-2.76  +2.37  +2.88  -0.70  -2.94  -4.86  -0.52  -4.82
+1.78  +1.13  -6.02  +2.11  +0.42  -0.67  -2.05  +5.33
+1.39  +2.46  -4.74  +4.86  -0.53  -1.13  +1.82  +4.55
+1.64  +1.51  -6.04  +2.53  +0.27  -0.78  -1.54  +5.30
+1.48  +2.14  -3.85  +5.56  -0.86  -1.30  +2.90  +3.95
+1.91  -0.13  -5.70  +1.24  +0.61  -0.38  -3.07  +5.64
+1.94  -1.42  -4.79  +0.49  +0.75  +0.29  -3.98  +5.82
-0.68  +1.39  +0.51  -5.57  +3.83  +4.80  +0.46  -2.62
-1.69  -0.46  +3.10  -6.86  +1.63  -1.79  +2.78  -2.28
+1.37  -3.06  -1.79  -0.58  +0.27  +2.26  -4.53  +6.19
-1.04  +1.97  +1.73  -2.93  +1.66  +7.55  -1.52  +0.10
->
-0.52  -4.82  -2.76  +2.37  +2.88  -0.70  -2.94  -4.86
-2.05  +5.33  +1.78  +1.13  -6.02  +2.11  +0.42  -0.67
+1.82  +4.55  +1.39  +2.46  -4.74  +4.86  -0.53  -1.13
-1.54  +5.30  +1.64  +1.51  -6.04  +2.53  +0.27  -0.78
+2.90  +3.95  +1.48  +2.14  -3.85  +5.56  -0.86  -1.30
-3.07  +5.64  +1.91  -0.13  -5.70  +1.24  +0.61  -0.38
-3.98  +5.82  +1.94  -1.42  -4.79  +0.49  +0.75  +0.29
+0.46  -2.62  -0.68  +1.39  +0.51  -5.57  +3.83  +4.80
+2.78  -2.28  -1.69  -0.46  +3.10  -6.86  +1.63  -1.79
-4.53  +6.19  +1.37  -3.06  -1.79  -0.58  +0.27  +2.26
-1.52  +0.10  -1.04  +1.97  +1.73  -2.93  +1.66  +7.55

+1.89  +1.92  +7.15  -1.73  +0.16  +3.12  -2.89  -4.28  -1.01  -0.17  -6.44
-0.22  -2.40  -5.11  -3.56  -0.32  +3.12  +0.82  -4.80  -1.15  -6.35  -0.82
-1.53  -4.43  +2.61  +3.24  -3.70  +3.12  +1.35  +2.46  +3.41  +3.33  +2.26
+1.62  +1.91  +0.31  -0.35  -7.27  +3.12  +1.49  +0.01  -3.95  -0.71  +1.77
-5.83  -2.18  +2.36  +1.17  -3.63  +3.12  -7.44  +2.94  +3.50  +1.62  -0.94
+1.14  -0.28  +1.56  +0.07  +0.37  +3.12  +2.71  +2.53  +1.17  +3.73  -3.03
-1.72  -3.25  +7.14  +1.93  -1.93  +3.12  +2.61  -2.15  -3.49  -2.70  -3.72
->
-0.17  -6.44  +1.89  +1.92  +7.15  -1.73  +0.16  +3.12  -2.89  -4.28  -1.01
-6.35  -0.82  -0.22  -2.40  -5.11  -3.56  -0.32  +3.12  +0.82  -4.80  -1.15
+3.33  +2.26  -1.53  -4.43  +2.61  +3.24  -3.70  +3.12  +1.35  +2.46  +3.41
-0.71  +1.77  +1.62  +1.91  +0.31  -0.35  -7.27  +3.12  +1.49  +0.01  -3.95
+1.62  -0.94  -5.83  -2.18  +2.36  +1.17  -3.63  +3.12  -7.44  +2.94  +3.50
+3.73  -3.03  +1.14  -0.28  +1.56  +0.07  +0.37  +3.12  +2.71  +2.53  +1.17
-2.70  -3.72  -1.72  -3.25  +7.14  +1.93  -1.93  +3.12  +2.61  -2.15  -3.49

+2.59  -1.65  +0.10  -0.81  -0.30  -0.22  -0.60  -0.64
-1.17  -0.31  -4.19  -3.07  -1.32  +0.82  +6.43  +0.11
->
-0.60  -0.64  +2.59  -1.65  +0.10  -0.81  -0.30  -0.22
+6.43  +0.11  -1.17  -0.31  -4.19  -3.07  -1.32  +0.82

+0.47  -1.54  +0.01  -0.56  +1.13  +2.03  -0.26
+1.42  -4.35  -0.19  +1.79  -0.98  +3.28  +0.09
+1.79  -5.50  -0.06  +1.54  -1.61  +4.33  +0.35
-0.67  -0.80  +0.72  -3.28  -0.90  +4.03  -0.18
-0.51  +1.79  -0.39  +0.05  +1.85  -2.87  -1.45
+2.42  -7.55  +0.29  +2.76  -0.89  +5.11  -1.22
-0.01  +0.26  +0.41  -0.55  -1.90  +0.62  +1.27
->
+2.03  -0.26  +0.47  -1.54  +0.01  -0.56  +1.13
+3.28  +0.09  +1.42  -4.35  -0.19  +1.79  -0.98
+4.33  +0.35  +1.79  -5.50  -0.06  +1.54  -1.61
+4.03  -0.18  -0.67  -0.80  +0.72  -3.28  -0.90
-2.87  -1.45  -0.51  +1.79  -0.39  +0.05  +1.85
+5.11  -1.22  +2.42  -7.55  +0.29  +2.76  -0.89
+0.62  +1.27  -0.01  +0.26  +0.41  -0.55  -1.90

-0.60  +0.99  -0.62  +1.31  -5.15  -3.61  +1.64  +3.60  +0.75  +0.57  -2.94  -0.53  -4.04  -2.21
-8.69  -0.98  -2.39  +0.22  -3.80  -4.56  +2.76  -4.96  -5.36  -0.99  +0.27  -7.87  +2.82  +1.90
-3.75  -0.29  -1.36  -1.01  -3.46  -2.35  +0.32  -4.06  -2.74  -0.21  +2.29  -1.83  +1.19  +2.12
-0.15  +1.11  -0.48  -0.87  -1.77  -0.76  -0.99  +0.00  +1.63  +0.57  +0.88  +0.33  +0.86  +1.90
->
-4.04  -2.21  -0.60  +0.99  -0.62  +1.31  -5.15  -3.61  +1.64  +3.60  +0.75  +0.57  -2.94  -0.53
+2.82  +1.90  -8.69  -0.98  -2.39  +0.22  -3.80  -4.56  +2.76  -4.96  -5.36  -0.99  +0.27  -7.87
+1.19  +2.12  -3.75  -0.29  -1.36  -1.01  -3.46  -2.35  +0.32  -4.06  -2.74  -0.21  +2.29  -1.83
+0.86  +1.90  -0.15  +1.11  -0.48  -0.87  -1.77  -0.76  -0.99  +0.00  +1.63  +0.57  +0.88  +0.33

+7.00  +4.98  -2.62  +0.12  -3.44
+2.50  -0.87  +0.74  -8.74  +2.87
+4.60  -4.36  -5.40  +3.36  -3.43
+0.97  -4.07  -1.86  -8.03  +2.63
->
+0.12  -3.44  +7.00  +4.98  -2.62
-8.74  +2.87  +2.50  -0.87  +0.74
+3.36  -3.43  +4.60  -4.36  -5.40
-8.03  +2.63  +0.97  -4.07  -1.86

+1.69  +0.56  +0.74
+1.74  -0.67  +1.57
+0.77  +5.23  -1.99
+7.12  +8.78  -4.26
-0.71  -2.30  +0.43
+2.21  +1.14  +0.77
+0.77  +5.23  -1.99
-1.38  -4.70  +1.22
->
+0.56  +0.74  +1.69
-0.67  +1.57  +1.74
+5.23  -1.99  +0.77
+8.78  -4.26  +7.12
-2.30  +0.43  -0.71
+1.14  +0.77  +2.21
+5.23  -1.99  +0.77
-4.70  +1.22  -1.38

-2.23  +2.53  +6.77  -1.17  -4.25
-2.62  +4.25  +5.36  -5.64  -7.89
+0.43  +0.42  -0.11  +0.07  +0.15
+0.01  +0.39  +0.07  +0.52  +0.18
->
-1.17  -4.25  -2.23  +2.53  +6.77
-5.64  -7.89  -2.62  +4.25  +5.36
+0.07  +0.15  +0.43  +0.42  -0.11
+0.52  +0.18  +0.01  +0.39  +0.07
---
-7.09  -0.26  +0.78  +0.17
-5.95  +0.73  -1.23  +1.26
+3.61  +3.60  +0.48  +2.18
+1.45  +2.97  +0.54  +2.20
-0.64  +3.13  -0.76  -2.28
->
-7.09  -0.26
-5.95  +0.73
+3.61  +3.60

+6.12  -1.13  +6.81  +3.78  -3.33
+3.32  -4.07  -4.18  +6.76  -4.41
-1.69  -7.97  +1.25  -6.29  -9.14
+1.66  -1.50  -0.68  -5.74  +7.69
->
+6.12  -1.13
+3.32  -4.07
-1.69  -7.97

-0.22  -2.16  -0.13  -4.38  +2.05
+2.61  -0.45  +0.41  -2.03  +6.15
-1.09  -4.38  +1.24  -2.06  -7.74
+1.86  -0.55  +0.77  +0.49  +2.43
->
-0.22  -2.16
+2.61  -0.45
-1.09  -4.38

+4.65  +1.44  +6.20  +5.94
-3.01  -5.42  +4.37  +3.76
+3.52  -6.35  +0.80  -6.79
+4.97  +5.16  -0.88  -1.46
+0.16  +6.62  +0.88  +1.83
->
+4.65  +1.44
-3.01  -5.42
+3.52  -6.35

+3.70  -6.61  -4.69  -3.65
+3.86  -7.96  -4.31  -4.01
+4.37  -7.22  -5.31  -4.47
->
+3.70  -6.61
+3.86  -7.96
+4.37  -7.22

-3.95  +0.81  -1.72  -1.11  +2.82
+7.29  -2.98  +3.41  +1.50  -5.54
+2.09  -0.75  +0.88  +1.02  -1.46
->
-3.95  +0.81
+7.29  -2.98
+2.09  -0.75

+5.96  +0.92  -5.51  +0.50
+5.82  +1.40  -4.44  +2.25
-4.91  -2.21  +4.19  -7.36
-4.55  -2.63  +1.64  -4.70
-1.93  +0.87  +6.23  +2.09
->
+5.96  +0.92
+5.82  +1.40
-4.91  -2.21
